Below are the code and all the weights of a small trained network. Each question names an input and a class and asks about switching units off, where a switched-off unit gives its printed mean instead of its output.

import numpy as np


def w(rows, s, z=0):
    codes = np.array(rows[::2]) - 128.0
    scale = np.full(codes.shape[1], s)
    scale[-1] = z or s
    return codes * scale


def norm(h):
    return h / np.sqrt((h * h).mean(-1, keepdims=True) + 1e-5)


def f(y):
    return np.maximum(y, 0)


def log_softmax(a):
    a = a - a.max(-1, keepdims=True)
    return a - np.log(np.exp(a).sum(-1, keepdims=True))


def net(x, mask):
    res = np.array(x, float).reshape(1, 2) / 4 @ E
    u = 0
    for l in range(3):
        y = f(norm(res) @ A[l][:, :-1].T + A[l][:, -1])
        res = res + np.where(mask[u : u + 3], y, B[l][:, -1]) @ B[l][:, :-1]
        u += 3
    return log_softmax(norm(res)[-1] @ U[:, :-1].T + U[:, -1])


A, B = {}, {}
E = w([
[163,220,80,61,146],'x0',
[158,83,126,2,199],'x1',
],0.0016)
A[0] = w([
[100,56,128,49,200,28],'0.n1',
[58,2,227,175,90,2],'0.n2',
[160,144,101,62,198,223],'0.n3',
],0.0055,0.00081)
B[0] = w([
[158,193,226,94,185,223],'0.n1',
[255,79,104,130,120,254],'0.n2',
[88,61,106,107,73,238],'0.n3',
],0.0056,0.0045)
A[1] = w([
[173,37,129,160,113,55],'1.n1',
[255,198,193,135,149,142],'1.n2',
[17,230,136,217,175,8],'1.n3',
],0.0037,0.0016)
B[1] = w([
[141,144,160,134,92,194],'1.n1',
[34,132,46,191,121,253],'1.n2',
[48,138,121,173,255,165],'1.n3',
],0.0055,0.0029)
A[2] = w([
[148,92,124,188,99,175],'2.n1',
[209,70,128,94,119,192],'2.n2',
[254,44,108,127,186,1],'2.n3',
],0.0062,0.0013)
B[2] = w([
[118,131,126,2,137,203],'2.n1',
[173,203,164,229,186,252],'2.n2',
[201,91,201,250,34,249],'2.n3',
],0.0056,0.0042)
U = w([
[131,156,236,7,179,156],'0',
[227,116,181,218,96,199],'1',
[107,143,50,49,33,130],'2',
[127,77,121,115,147,2],'3',
[63,180,93,197,169,159],'4',
],0.013,0.0052)

Each question gives the input, the list of numbers given to net, and the class t.
The units are the neurons (one row each of A and B). Each row of codes is followed by its name. A weight is (code - 128) times the scale printed after its matrix; where a second scale follows, it is the last column's (A, B and U).
mask holds one flag per neuron, layer by layer. A switched-off neuron (its flag False) gives its mean, the last column of its row in B, instead of its output. The means were averaged over made-up inputs and are rounded, as every weight is.
A unit's drop is (log p(t) with every unit on - log p(t) with that unit switched off) / (log p(t) with every unit on - log p(t) with every unit switched off).
The circuit of an input: a set's keep is (log p(t) with only the set's units on - log p(t) with every unit switched off) / (log p(t) with every unit on - log p(t) with every unit switched off). Starting from all 9 units, units are removed one at a time, each time the one whose removal leaves the highest keep (on an exact tie, the one counted first), for as long as the keep stays at least 0.8.
units of the circuit, in order: the units of the circuit, biggest drop first
most important unit: the unit with the biggest drop
top k neurons: the k neurons with the biggest drops, biggest first
top k neurons in layer l: the k neurons of layer l with the biggest drops, biggest first
drop when u is switched off: that unit's drop, to one decimal
input [7,6], class 0: most important unit -> 0.n2
input [2,-6], class 4: top 4 neurons -> [0.n2; 0.n3; 1.n3; 2.n3]
input [3,1], class 0: units of the circuit, in order -> [0.n2; 2.n3]
input [0,-6], class 2: units of the circuit, in order -> [0.n1; 2.n3; 2.n1]
input [5,-3], class 4: top 4 neurons -> [0.n3; 0.n2; 2.n3; 2.n1]
input [6,-3], class 2: top 2 neurons -> [2.n2; 2.n3]
input [3,-1], class 2: units of the circuit, in order -> [0.n2; 2.n2; 0.n1]
input [7,-2], class 2: top 2 neurons -> [0.n2; 2.n2]
input [5,-2], class 2: top 3 neurons -> [0.n2; 2.n2; 2.n3]
input [7,8], class 0: top 2 neurons -> [0.n2; 2.n3]
input [-1,5], class 0: top 2 neurons -> [0.n2; 0.n1]
input [7,4], class 0: top 4 neurons -> [0.n2; 2.n3; 1.n2; 0.n3]
input [3,-6], class 4: top 2 neurons -> [0.n2; 0.n3]
input [4,8], class 0: units of the circuit, in order -> [0.n2]
input [7,1], class 2: top 4 neurons -> [0.n2; 2.n3; 0.n1; 0.n3]
input [4,-2], class 2: top 2 neurons in layer 2 -> [2.n2; 2.n3]
input [8,0], class 2: top 2 neurons in layer 0 -> [0.n2; 0.n1]
input [0,-2], class 2: top 2 neurons in layer 0 -> [0.n3; 0.n1]
input [2,-8], class 4: top 4 neurons -> [0.n2; 0.n3; 1.n3; 2.n3]
input [4,-5], class 4: drop when 0.n3 is switched off -> 0.9
input [1,-1], class 4: drop when 0.n2 is switched off -> 0.9
input [8,-2], class 2: drop when 2.n2 is switched off -> 0.3
